Below are the code and all the weights of a small trained network. Each question names an input and a class and asks about switching units off, where a switched-off unit gives its printed mean instead of its output.

import numpy as np


def w(rows, s, z=0):
    codes = np.array(rows[::2]) - 128.0
    scale = np.full(codes.shape[1], s)
    scale[-1] = z or s
    return codes * scale


def norm(h):
    return h / np.sqrt((h * h).mean(-1, keepdims=True) + 1e-5)


def f(y):
    return np.maximum(y, 0)


def log_softmax(a):
    a = a - a.max(-1, keepdims=True)
    return a - np.log(np.exp(a).sum(-1, keepdims=True))


def net(x, mask):
    res = np.array(x, float).reshape(1, 8) / 4 @ E
    u = 0
    for l in range(4):
        y = f(norm(res) @ A[l][:, :-1].T + A[l][:, -1])
        res = res + np.where(mask[u : u + 10], y, B[l][:, -1]) @ B[l][:, :-1]
        u += 10
    return log_softmax(norm(res)[-1] @ U[:, :-1].T + U[:, -1])


A, B = {}, {}
E = w([
[189,139,87,166,61,67,167],'x0',
[87,103,143,11,156,201,82],'x1',
[129,183,160,130,175,109,92],'x2',
[51,126,91,49,172,150,80],'x3',
[122,2,159,74,198,39,92],'x4',
[243,135,231,154,52,187,140],'x5',
[76,210,172,199,182,133,173],'x6',
[100,110,63,78,87,210,252],'x7',
],0.0065)
A[0] = w([
[178,150,202,107,20,24,146,76],'L0N0',
[82,108,88,176,178,122,109,200],'L0N1',
[141,201,92,190,60,35,158,254],'L0N2',
[94,138,61,182,184,90,190,75],'L0N3',
[109,85,146,153,255,61,63,77],'L0N4',
[134,122,140,151,93,126,176,94],'L0N5',
[122,142,183,137,206,28,30,33],'L0N6',
[140,186,245,181,116,177,134,207],'L0N7',
[111,43,139,124,247,90,53,175],'L0N8',
[99,59,38,46,145,108,145,121],'L0N9',
],0.0082,0.0027)
B[0] = w([
[155,124,162,125,66,55,69,205],'L0N0',
[148,150,138,152,129,105,171,185],'L0N1',
[228,122,80,169,179,104,94,253],'L0N2',
[36,110,90,203,161,65,182,183],'L0N3',
[74,182,172,165,139,101,29,214],'L0N4',
[99,233,155,83,22,163,46,164],'L0N5',
[79,88,237,210,103,108,78,209],'L0N6',
[112,229,146,106,14,193,166,236],'L0N7',
[20,102,254,126,167,116,123,237],'L0N8',
[140,141,19,48,221,180,110,223],'L0N9',
],0.0068,0.007)
A[1] = w([
[89,97,122,78,164,160,111,108],'L1N0',
[146,108,105,205,118,88,152,163],'L1N1',
[101,139,95,130,254,152,98,41],'L1N2',
[117,121,148,60,152,134,76,173],'L1N3',
[163,177,151,143,143,196,149,57],'L1N4',
[104,166,116,160,115,72,127,245],'L1N5',
[171,110,132,151,112,145,100,5],'L1N6',
[67,89,115,101,162,95,104,9],'L1N7',
[136,103,102,43,141,125,135,85],'L1N8',
[119,148,141,122,139,204,127,216],'L1N9',
],0.013,0.0025)
B[1] = w([
[216,48,97,70,22,113,104,228],'L1N0',
[122,231,47,161,192,177,78,223],'L1N1',
[181,99,56,160,56,84,131,253],'L1N2',
[51,66,122,120,66,96,152,237],'L1N3',
[101,118,168,121,64,126,249,203],'L1N4',
[153,71,114,198,168,213,101,248],'L1N5',
[255,223,173,63,67,103,126,164],'L1N6',
[205,142,85,94,71,217,178,225],'L1N7',
[16,49,117,80,97,58,17,196],'L1N8',
[26,97,153,86,96,113,248,219],'L1N9',
],0.0067,0.0063)
A[2] = w([
[109,74,96,25,135,92,128,113],'L2N0',
[85,34,126,99,112,117,123,120],'L2N1',
[147,132,133,82,126,134,133,2],'L2N2',
[104,89,99,101,103,134,107,64],'L2N3',
[140,143,80,165,243,145,111,67],'L2N4',
[180,185,68,125,104,156,140,115],'L2N5',
[131,149,216,104,194,87,129,67],'L2N6',
[155,48,119,48,139,122,144,121],'L2N7',
[114,95,103,63,120,126,120,78],'L2N8',
[105,142,174,88,106,133,235,68],'L2N9',
],0.011,0.0069)
B[2] = w([
[159,39,33,67,119,49,114,248],'L2N0',
[96,65,81,106,93,73,49,253],'L2N1',
[157,121,50,54,83,105,211,128],'L2N2',
[126,14,86,87,121,96,86,186],'L2N3',
[101,193,1,136,227,165,237,172],'L2N4',
[178,64,160,119,185,41,93,221],'L2N5',
[38,77,198,155,169,109,123,153],'L2N6',
[78,183,112,50,123,92,81,221],'L2N7',
[146,89,112,8,148,31,118,195],'L2N8',
[31,224,144,97,58,179,202,191],'L2N9',
],0.0074,0.0066)
A[3] = w([
[104,152,2,213,187,144,123,31],'L3N0',
[180,147,237,159,169,217,149,95],'L3N1',
[199,155,112,139,88,60,64,64],'L3N2',
[244,237,139,120,83,116,107,90],'L3N3',
[99,134,40,195,239,76,190,68],'L3N4',
[99,142,156,119,105,52,164,254],'L3N5',
[127,162,180,63,76,217,160,50],'L3N6',
[139,189,192,208,150,231,213,165],'L3N7',
[48,108,234,143,175,109,76,96],'L3N8',
[127,56,78,15,182,180,120,122],'L3N9',
],0.0085,0.0039)
B[3] = w([
[165,186,59,123,209,117,180,217],'L3N0',
[89,29,94,94,126,69,147,182],'L3N1',
[229,68,138,171,106,187,131,216],'L3N2',
[193,114,174,78,106,108,130,240],'L3N3',
[151,200,51,160,255,218,128,219],'L3N4',
[136,181,144,143,190,207,114,254],'L3N5',
[50,194,118,132,131,168,174,189],'L3N6',
[36,58,86,16,142,147,126,248],'L3N7',
[91,41,192,231,202,152,118,213],'L3N8',
[101,95,22,48,100,3,84,250],'L3N9',
],0.0094,0.0056)
U = w([
[44,39,50,41,105,59,50,2],'0',
[126,187,45,218,248,188,153,138],'1',
[38,62,217,216,193,138,31,161],'2',
[224,147,179,162,91,155,103,190],'3',
[45,187,175,64,57,227,219,27],'4',
],0.012,0.0022)

Each question gives the input, the list of numbers given to net, and the class t.
The units are the neurons (one row each of A and B). Each row of codes is followed by its name. A weight is (code - 128) times the scale printed after its matrix; where a second scale follows, it is the last column's (A, B and U).
mask holds one flag per neuron, layer by layer. A switched-off neuron (its flag False) gives its mean, the last column of its row in B, instead of its output. The means were averaged over made-up inputs and are rounded, as every weight is.
A unit's drop is (log p(t) with every unit on - log p(t) with that unit switched off) / (log p(t) with every unit on - log p(t) with every unit switched off).
The circuit of an input: a set's keep is (log p(t) with only the set's units on - log p(t) with every unit switched off) / (log p(t) with every unit on - log p(t) with every unit switched off). Starting from the 12 units with the biggest drops (on a tie, the unit counted first), units are removed one at a time, each time the one whose removal leaves the highest keep (on an exact tie, the one counted first), for as long as the keep stays at least 0.8.
circuit, biggest first: the units of the circuit, biggest drop first
k most important neurons: the k neurons with the biggest drops, biggest first
k most important neurons of layer l: the k neurons of layer l with the biggest drops, biggest first
drop of u: that unit's drop, to one decimal
input [-5,-7,0,-3,3,-5,-3,6], class 1: circuit, biggest first	L0N3, L3N4, L1N1
input [0,-7,4,6,-3,8,7,-3], class 4: circuit, biggest first	L0N7
input [7,5,-7,8,8,1,3,-8], class 2: circuit, biggest first	L0N8, L3N8
input [0,6,-3,4,-6,7,-7,-1], class 4: circuit, biggest first	L2N9, L1N4, L1N9, L3N6
input [3,2,0,-6,-3,-3,2,-6], class 3: 2 most important neurons of layer 3	L3N3, L3N2
input [8,1,1,0,6,-2,7,-2], class 2: 3 most important neurons	L0N6, L0N8, L0N4
input [6,-5,-2,-1,-5,6,-1,7], class 3: 4 most important neurons	L0N2, L2N5, L0N8, L0N0
input [-8,-8,2,-8,-3,-1,8,7], class 4: 3 most important neurons	L0N7, L1N4, L3N7
input [3,-8,-3,-8,5,3,7,0], class 3: 4 most important neurons	L0N0, L0N5, L0N7, L0N9
input [-5,-4,3,3,-7,-8,-6,-8], class 2: 2 most important neurons	L0N6, L0N8
input [7,-5,-3,-5,6,0,-2,0], class 1: 3 most important neurons	L1N1, L0N7, L1N0
input [-1,1,-1,-5,6,-5,1,-1], class 2: 2 most important neurons	L0N6, L0N4
input [6,5,2,-5,-1,-2,3,7], class 4: 3 most important neurons	L0N0, L0N5, L2N9
input [6,3,0,0,-6,5,0,-1], class 4: 2 most important neurons	L0N7, L1N4
input [-3,-6,-3,-5,-2,0,-6,8], class 3: 2 most important neurons of layer 0	L0N5, L0N7
input [2,2,6,-3,-5,5,-2,-6], class 3: most important neuron of layer 0	L0N0
input [7,3,-2,-2,5,7,6,-6], class 3: drop of L0N8	0.2
input [8,-7,3,-3,-4,-4,-4,-8], class 1: drop of L1N1	0.3
input [3,4,3,-2,3,3,-1,-8], class 2: drop of L1N6	0.0
